Here is a tiny trained network, its code and every weight. The questions are about switching its units off for an input and a target symbol, where a switched-off unit gives its printed mean instead of its output.

import numpy as np


def w(rows, s, z=0):
    codes = np.array(rows[::2]) - 128.0
    scale = np.full(codes.shape[1], s)
    scale[-1] = z or s
    return codes * scale


def norm(h):
    return h / np.sqrt((h * h).mean(-1, keepdims=True) + 1e-5)


def f(y):
    return np.maximum(y, 0)


def softmax(a):
    e = np.exp(a - a.max(-1, keepdims=True))
    return e / e.sum(-1, keepdims=True)


def log_softmax(a):
    a = a - a.max(-1, keepdims=True)
    return a - np.log(np.exp(a).sum(-1, keepdims=True))


def net(x, mask):
    ids = ['ΔΘΛΣΦΨβγεζμτω'.index(c) for c in x.split()]
    T = len(ids)
    res = E[ids] + P[:T]
    u = 0
    for l in range(3):
        r = norm(res)
        for j in range(2):
            rows = slice(2 * j, 2 * j + 2)
            q, k, v = (r @ M[l][rows].T for M in (Q, K, V))
            z = softmax(np.where(np.tri(T) > 0, q @ k.T / 2**0.5, -1e9)) @ v
            o = O[l][rows]
            res = res + np.where(mask[u + j], z, o[:, -1]) @ o[:, :-1]
        u += 2
        y = f(norm(res) @ A[l][:, :-1].T + A[l][:, -1])
        res = res + np.where(mask[u : u + 4], y, B[l][:, -1]) @ B[l][:, :-1]
        u += 4
    return log_softmax(norm(res)[-1] @ U[:, :-1].T + U[:, -1])


Q, K, V, O, A, B = {}, {}, {}, {}, {}, {}
E = w([
[40,108,206,80,176,169,111,135,141,165],'Δ',
[86,82,107,125,114,156,95,161,115,156],'Θ',
[189,118,190,93,219,221,153,196,135,144],'Λ',
[186,124,171,98,127,118,124,76,156,252],'Σ',
[99,147,141,13,56,113,146,125,132,60],'Φ',
[95,81,169,130,137,191,84,90,96,110],'Ψ',
[131,71,126,169,245,85,64,118,94,152],'β',
[71,106,116,161,126,196,144,170,54,110],'γ',
[222,75,49,107,183,108,253,46,78,107],'ε',
[90,63,93,132,111,155,156,151,78,181],'ζ',
[169,151,119,231,119,204,184,119,165,107],'μ',
[56,196,115,227,104,70,101,55,97,105],'τ',
[111,131,146,148,127,173,86,177,74,140],'ω',
],0.0064)
P = w([
[117,154,84,154,89,129,154,163,3,211],'0',
[137,146,121,154,92,112,150,145,51,209],'1',
[89,147,59,123,136,158,120,151,100,155],'2',
[144,140,141,153,102,109,151,114,83,175],'3',
[86,133,77,124,149,157,114,139,151,117],'4',
[145,134,165,167,113,110,168,94,117,146],'5',
[84,112,118,134,152,161,116,110,211,77],'6',
[140,127,177,167,140,100,182,70,150,110],'7',
],0.0045)
Q[0] = w([
[128,98,166,172,119,191,103,128,12,191],'L0H1',
[156,208,21,2,160,63,93,227,182,121],'L0H1',
[58,73,211,236,159,190,193,159,9,200],'L0H2',
[136,132,33,105,81,121,78,213,116,124],'L0H2',
],0.0062)
K[0] = w([
[138,100,150,87,177,164,73,22,203,65],'L0H1',
[116,104,44,119,84,177,95,206,40,196],'L0H1',
[140,126,173,119,190,132,116,21,253,53],'L0H2',
[84,142,35,111,126,196,96,165,117,149],'L0H2',
],0.0059)
V[0] = w([
[80,165,86,227,76,52,150,141,178,48],'L0H1',
[217,49,127,130,3,171,24,64,13,99],'L0H1',
[121,54,190,239,150,141,146,117,173,99],'L0H2',
[204,116,66,177,202,108,117,182,131,134],'L0H2',
],0.0031)
O[0] = w([
[140,186,27,82,80,123,65,121,51,161,2],'L0H1',
[231,2,169,196,61,111,111,97,141,21,216],'L0H1',
[198,50,103,143,74,218,48,141,30,204,160],'L0H2',
[149,148,56,214,203,172,152,138,145,189,70],'L0H2',
],0.0032,0.0039)
A[0] = w([
[212,214,198,162,164,114,85,144,167,199,126],'L0N1',
[125,149,203,91,84,110,101,78,63,108,189],'L0N2',
[133,98,127,71,122,114,126,57,160,32,245],'L0N3',
[188,197,66,156,133,175,179,121,254,59,2],'L0N4',
],0.0036,0.00091)
B[0] = w([
[26,102,79,164,126,145,199,139,184,139,171],'L0N1',
[115,100,102,140,93,50,191,171,121,91,254],'L0N2',
[148,159,100,173,112,90,183,191,130,179,236],'L0N3',
[163,127,195,1,57,146,112,112,91,139,154],'L0N4',
],0.0048,0.0024)
Q[1] = w([
[65,83,180,154,193,103,114,86,78,174],'L1H1',
[168,167,202,34,108,78,190,141,102,115],'L1H1',
[207,189,1,103,111,111,37,136,111,62],'L1H2',
[96,49,176,201,179,196,206,55,129,45],'L1H2',
],0.0059)
K[1] = w([
[119,186,160,88,223,30,91,53,250,134],'L1H1',
[97,144,143,87,128,132,158,124,15,229],'L1H1',
[91,117,62,227,72,137,99,239,19,168],'L1H2',
[167,58,254,167,208,131,98,74,176,86],'L1H2',
],0.0045)
V[1] = w([
[121,159,73,71,70,243,201,171,125,162],'L1H1',
[202,205,62,60,184,89,106,4,190,172],'L1H1',
[193,122,95,86,155,198,162,231,150,125],'L1H2',
[130,107,238,114,244,187,81,186,147,59],'L1H2',
],0.0027)
O[1] = w([
[177,95,160,41,83,203,153,86,160,48,127],'L1H1',
[161,52,166,187,85,74,154,137,75,139,2],'L1H1',
[182,151,138,144,158,168,179,169,221,112,117],'L1H2',
[173,104,106,71,80,75,94,255,69,235,166],'L1H2',
],0.0033,0.0063)
A[1] = w([
[130,40,229,59,100,124,65,153,22,134,159],'L1N1',
[142,227,193,124,208,187,82,176,139,75,55],'L1N2',
[139,210,52,126,32,37,47,61,31,133,4],'L1N3',
[3,175,174,117,97,155,34,147,151,179,126],'L1N4',
],0.0034,0.0016)
B[1] = w([
[137,130,192,208,50,109,191,141,75,139,254],'L1N1',
[191,120,177,161,86,101,104,238,87,122,154],'L1N2',
[3,182,21,193,77,77,59,50,87,145,137],'L1N3',
[151,169,105,38,203,92,131,57,70,116,213],'L1N4',
],0.0046,0.0045)
Q[2] = w([
[171,39,186,183,7,178,208,63,51,44],'L2H1',
[163,2,226,192,85,229,124,122,30,130],'L2H1',
[68,77,200,112,230,219,199,92,122,116],'L2H2',
[205,174,182,107,62,103,64,143,215,111],'L2H2',
],0.0049)
K[2] = w([
[224,45,218,176,2,86,191,95,83,72],'L2H1',
[146,38,222,184,69,163,174,160,25,161],'L2H1',
[210,91,112,60,101,75,159,102,208,142],'L2H2',
[86,98,135,170,119,121,196,114,51,152],'L2H2',
],0.0055)
V[2] = w([
[90,103,202,20,187,131,16,93,110,177],'L2H1',
[183,110,125,126,198,203,65,114,173,136],'L2H1',
[113,208,206,180,108,161,85,104,219,152],'L2H2',
[254,100,104,93,83,92,164,109,131,132],'L2H2',
],0.0027)
O[2] = w([
[176,53,202,222,64,150,128,71,170,54,63],'L2H1',
[101,67,162,118,121,57,108,93,73,87,4],'L2H1',
[71,253,160,205,102,161,101,166,169,183,61],'L2H2',
[219,170,89,87,91,127,223,105,95,115,97],'L2H2',
],0.0033,0.0029)
A[2] = w([
[205,254,104,130,1,241,96,72,136,181,8],'L2N1',
[65,112,82,155,45,105,144,60,105,63,235],'L2N2',
[134,140,122,151,65,65,209,71,181,254,70],'L2N3',
[163,201,129,192,166,153,181,153,62,185,132],'L2N4',
],0.004,0.0018)
B[2] = w([
[170,147,235,11,54,187,61,77,111,209,160],'L2N1',
[180,146,153,144,56,74,108,166,204,156,227],'L2N2',
[109,199,157,152,168,148,62,144,121,3,187],'L2N3',
[179,121,128,110,157,79,84,47,215,100,252],'L2N4',
],0.0047,0.0032)
U = w([
[45,190,200,62,170,66,238,106,2,175,139],'Δ',
[95,22,100,71,103,98,51,51,186,44,45],'Θ',
[217,161,163,154,209,189,215,238,193,236,20],'Λ',
[69,192,190,212,169,188,172,58,234,56,91],'Σ',
[96,211,84,43,63,14,180,217,196,58,85],'Φ',
[147,47,198,193,25,127,142,179,102,88,254],'Ψ',
[146,82,98,215,231,90,76,69,83,231,136],'β',
[50,172,65,150,147,232,151,165,36,27,135],'γ',
[232,111,70,109,188,115,226,26,118,44,127],'ε',
[35,47,24,84,81,169,202,129,154,230,132],'ζ',
[209,211,128,84,68,209,83,37,133,225,138],'μ',
[58,222,45,143,46,58,51,69,87,164,184],'τ',
[204,199,137,97,181,107,19,177,43,36,79],'ω',
],0.0063,0.004)

Each question gives the input, a string of symbols that net reads in full, and the target symbol t.
The units are the heads (2 rows each of Q, K, V and O) and the neurons (one row each of A and B). Each row of codes is followed by its name. A weight is (code - 128) times the scale printed after its matrix; where a second scale follows, it is the last column's (O, A, B and U).
mask holds one flag per unit, layer by layer, with each layer's heads first. A switched-off unit (its flag False) gives its mean, the last column of its rows in O or B, instead of its output. The means were averaged over made-up inputs and are rounded, as every weight is.
A unit's drop is (log p(t) with every unit on - log p(t) with that unit switched off) / (log p(t) with every unit on - log p(t) with every unit switched off).
The circuit of an input: a set's keep is (log p(t) with only the set's units on - log p(t) with every unit switched off) / (log p(t) with every unit on - log p(t) with every unit switched off). Starting from the 12 units with the biggest drops (on a tie, the unit counted first), units are removed one at a time, each time the one whose removal leaves the highest keep (on an exact tie, the one counted first), for as long as the keep stays at least 0.8.
units of the circuit, in order: the units of the circuit, biggest drop first
most important unit: the unit with the biggest drop
top k neurons: the k neurons with the biggest drops, biggest first
top k neurons in layer l: the k neurons of layer l with the biggest drops, biggest first
input Ψ μ ε Δ Δ ζ, target Δ: units of the circuit, in order	(L0H1; L2N3)
input Ψ Ψ ζ Δ Δ, target Δ: units of the circuit, in order	(L1N4; L2N4)
input Θ τ Λ Ψ μ γ Ψ, target μ: top 2 neurons	(L0N3; L0N4)
input ζ γ Φ Θ, target Φ: units of the circuit, in order	(L0H2)
input ζ ω τ μ γ Θ, target μ: units of the circuit, in order	(L0H1; L2N1)
input μ Φ Σ ω Ψ Δ Δ Σ, target Σ: units of the circuit, in order	(L2N3; L0N1)
input Δ ζ Δ β Λ Λ ω ζ, target Λ: units of the circuit, in order	(L1H2; L0H2)
input ε Θ ω, target ω: top 2 neurons	(L1N2; L0N2)
input Ψ γ γ μ τ ζ β γ, target β: units of the circuit, in order	(L0H2; L2N4; L1H1)
input γ β Ψ Ψ μ ω, target μ: top 2 neurons	(L2N1; L2N4)
input μ Δ Θ γ, target Δ: units of the circuit, in order	(L0H1; L2N4)
input Σ Δ Ψ Σ Ψ, target Σ: top 2 neurons in layer 1	(L1N1; L1N4)
input ζ ζ β μ Θ, target Θ: units of the circuit, in order	(L2H1; L1N1; L1N4)
input γ ω Ψ ε μ γ, target μ: most important unit	L0H1
input Λ Δ τ γ γ γ, target τ: units of the circuit, in order	(L0H1; L2N4)
input Ψ τ Ψ, target τ: top 3 neurons	(L0N3; L1N4; L0N4)
input Δ Ψ γ Δ Λ Ψ τ ζ, target τ: units of the circuit, in order	(L0H1; L1N3)
input Ψ Ψ Φ Φ Ψ, target Φ: units of the circuit, in order	(L0H2; L0N3; L2N2)
input ε β ω Ψ Σ Ψ Σ ζ, target Σ: top 2 neurons in layer 2	(L2N3; L2N4)
input Δ β ζ Λ Δ ζ γ ζ, target Δ: units of the circuit, in order	(L0H1)
input Δ Ψ β ζ, target β: top 2 neurons	(L2N4; L2N3)
input ε Ψ Ψ Ψ Ψ ω ε ζ, target ε: top 2 neurons	(L2N3; L2N4)
input Δ ζ γ Ψ Δ Θ Ψ, target Δ: top 2 neurons	(L1N4; L0N3)
input ω ζ Ψ β Ψ γ Ψ, target γ: top 2 neurons in layer 2	(L2N4; L2N2)
input Ψ Λ Ψ, target Λ: top 2 neurons in layer 0	(L0N3; L0N2)
input Ψ τ γ Φ ζ ω, target Φ: top 2 neurons	(L0N2; L1N1)
input Ψ Δ Ψ Θ Δ Φ Λ γ, target Λ: most important unit	L1H2
input ω Ψ Ψ τ Ψ, target τ: top 2 neurons in layer 2	(L2N3; L2N2)
input Θ Ψ β Δ Ψ β Ψ, target β: top 2 neurons in layer 1	(L1N4; L1N1)
